[[137 130 134 127 133 124 105 121 132 127 127 136 129 127 130 122]
 [122 133 126 124 127 122 114 118 134 121 118 123 133 126 133 135]
 [125 133 136 125 137 134 116 127 136 129 136 121 129 128 125 130]]
->
[[122 133 126 124 127 122 114 118 134 121 118 123 133 126 133 135]
 [125 133 136 125 137 134 116 127 136 129 136 121 129 128 125 130]
 [137 130 134 127 133 124 105 121 132 127 127 136 129 127 130 122]]

[[142 148 142 119 142 116 114 128 130 125 123 136 124 150 120 131]
 [120 122 120 135 123 142 121 125 135 122 152 132 130 109 139 134]
 [126 121 116 139 107 122 143 123 132 124 120 110 129 119 146 141]
 [125 117 122 128 119 123 150 131 120 137 106 114 129 137 123 118]
 [144 147 137 124 131 110 124 125 131 124 112 124 124 151 129 138]
 [123 126 136 119 146 143 115 133 124 133 145 145 129 124 115 115]]
->
[[120 122 120 135 123 142 121 125 135 122 152 132 130 109 139 134]
 [123 126 136 119 146 143 115 133 124 133 145 145 129 124 115 115]
 [125 117 122 128 119 123 150 131 120 137 106 114 129 137 123 118]
 [126 121 116 139 107 122 143 123 132 124 120 110 129 119 146 141]
 [142 148 142 119 142 116 114 128 130 125 123 136 124 150 120 131]
 [144 147 137 124 131 110 124 125 131 124 112 124 124 151 129 138]]

[[128 141 112]
 [112 144 138]
 [114 135 126]
 [115 139 113]
 [126 113 121]
 [137 147 131]
 [129 122 154]
 [122 121 118]]
->
[[112 144 138]
 [114 135 126]
 [115 139 113]
 [122 121 118]
 [126 113 121]
 [128 141 112]
 [129 122 154]
 [137 147 131]]

[[118 140 143 136 126 127 153 116 130 121 112 113]
 [129 128 150 118 114 106 118 143 153 106 151 124]
 [105 140 120 122 129 150 141 120 131 136 117 109]]
->
[[105 140 120 122 129 150 141 120 131 136 117 109]
 [118 140 143 136 126 127 153 116 130 121 112 113]
 [129 128 150 118 114 106 118 143 153 106 151 124]]

[[139 151 111 101 154 130 138 140 117 123 152 126 146]
 [116 134 154 131 119 104 143 137 107 111 121 134 124]
 [100 127 149 128 132 108 135 141 110 119 121 128 119]]
->
[[100 127 149 128 132 108 135 141 110 119 121 128 119]
 [116 134 154 131 119 104 143 137 107 111 121 134 124]
 [139 151 111 101 154 130 138 140 117 123 152 126 146]]

[[137 139 136 112 120 133 120]
 [131 121 123 132 123 132 143]
 [125 113 116 141 126 132 151]
 [115 117 117 143 140 121 135]
 [142 143 141 107 117 134 116]
 [134 142 137 113 127 126 111]
 [136 138 137 116 120 134 118]
 [116 113 116 150 138 122 143]
 [119 121 123 141 138 121 131]
 [138 135 137 118 119 133 126]]
->
[[115 117 117 143 140 121 135]
 [116 113 116 150 138 122 143]
 [119 121 123 141 138 121 131]
 [125 113 116 141 126 132 151]
 [131 121 123 132 123 132 143]
 [134 142 137 113 127 126 111]
 [136 138 137 116 120 134 118]
 [137 139 136 112 120 133 120]
 [138 135 137 118 119 133 126]
 [142 143 141 107 117 134 116]]
---
[[137 132 116 115 118 132 130 128 118 121]
 [114 129 153 143 128 128 119 124 138 121]
 [132 147 134 124 111 149 140 148 114 113]]
->
[[114 129 153 143 128 128 119 124 138 121]
 [137 132 116 115 118 132 130 128 118 121]
 [132 147 134 124 111 149 140 148 114 113]]

[[127 119 145 137 112 115 139 141 116 139 147 148 118]
 [137 110 144 148 119 110 146 132 119 135 150 141 109]
 [140 123 117 134 143 124 136 116 142 115 125 121 132]
 [130 137 120 125 132 134 114 123 138 126 119 122 139]
 [122 131 140 126 119 136 128 144 117 145 131 136 129]
 [139 117 129 136 125 114 132 124 134 124 132 133 119]]
->
[[137 110 144 148 119 110 146 132 119 135 150 141 109]
 [139 117 129 136 125 114 132 124 134 124 132 133 119]
 [127 119 145 137 112 115 139 141 116 139 147 148 118]
 [140 123 117 134 143 124 136 116 142 115 125 121 132]
 [122 131 140 126 119 136 128 144 117 145 131 136 129]
 [130 137 120 125 132 134 114 123 138 126 119 122 139]]

[[106 103]
 [120 120]
 [107 105]]
->
[[106 103]
 [107 105]
 [120 120]]

[[135 127 119]
 [125 131 137]
 [129 134 135]
 [114 133 122]
 [105 138 125]
 [107 136 125]
 [143 117 120]
 [151 120 131]]
->
[[143 117 120]
 [151 120 131]
 [135 127 119]
 [125 131 137]
 [114 133 122]
 [129 134 135]
 [107 136 125]
 [105 138 125]]

[[131 114 128 131 145]
 [128 113 131 128 148]
 [144 121 112 144 131]
 [118 119 146 120 148]
 [152 130 102 150 117]
 [120 151 143 121 111]
 [144 131 111 143 119]
 [120 141 143 121 122]
 [109 156 157 112 111]
 [117 152 146 119 111]]
->
[[128 113 131 128 148]
 [131 114 128 131 145]
 [118 119 146 120 148]
 [144 121 112 144 131]
 [152 130 102 150 117]
 [144 131 111 143 119]
 [120 141 143 121 122]
 [120 151 143 121 111]
 [117 152 146 119 111]
 [109 156 157 112 111]]

[[134 115 119 125 121 144 127 134 128 132 122]
 [126 134 119 128 146 140 131 130 128 134 132]
 [120  99 113 132 120 119 128 129 123 135 129]
 [121 120 142 130 143 137 131 126 129 123 123]
 [124 133 145 130 138 135 125 141 129 122 129]]
->
[[120  99 113 132 120 119 128 129 123 135 129]
 [134 115 119 125 121 144 127 134 128 132 122]
 [121 120 142 130 143 137 131 126 129 123 123]
 [124 133 145 130 138 135 125 141 129 122 129]
 [126 134 119 128 146 140 131 130 128 134 132]]

[[127 129 138 127 136 121 143 120 130 118]
 [137 104 128 134 102 116 102 131 128 144]]
->
[[137 104 128 134 102 116 102 131 128 144]
 [127 129 138 127 136 121 143 120 130 118]]
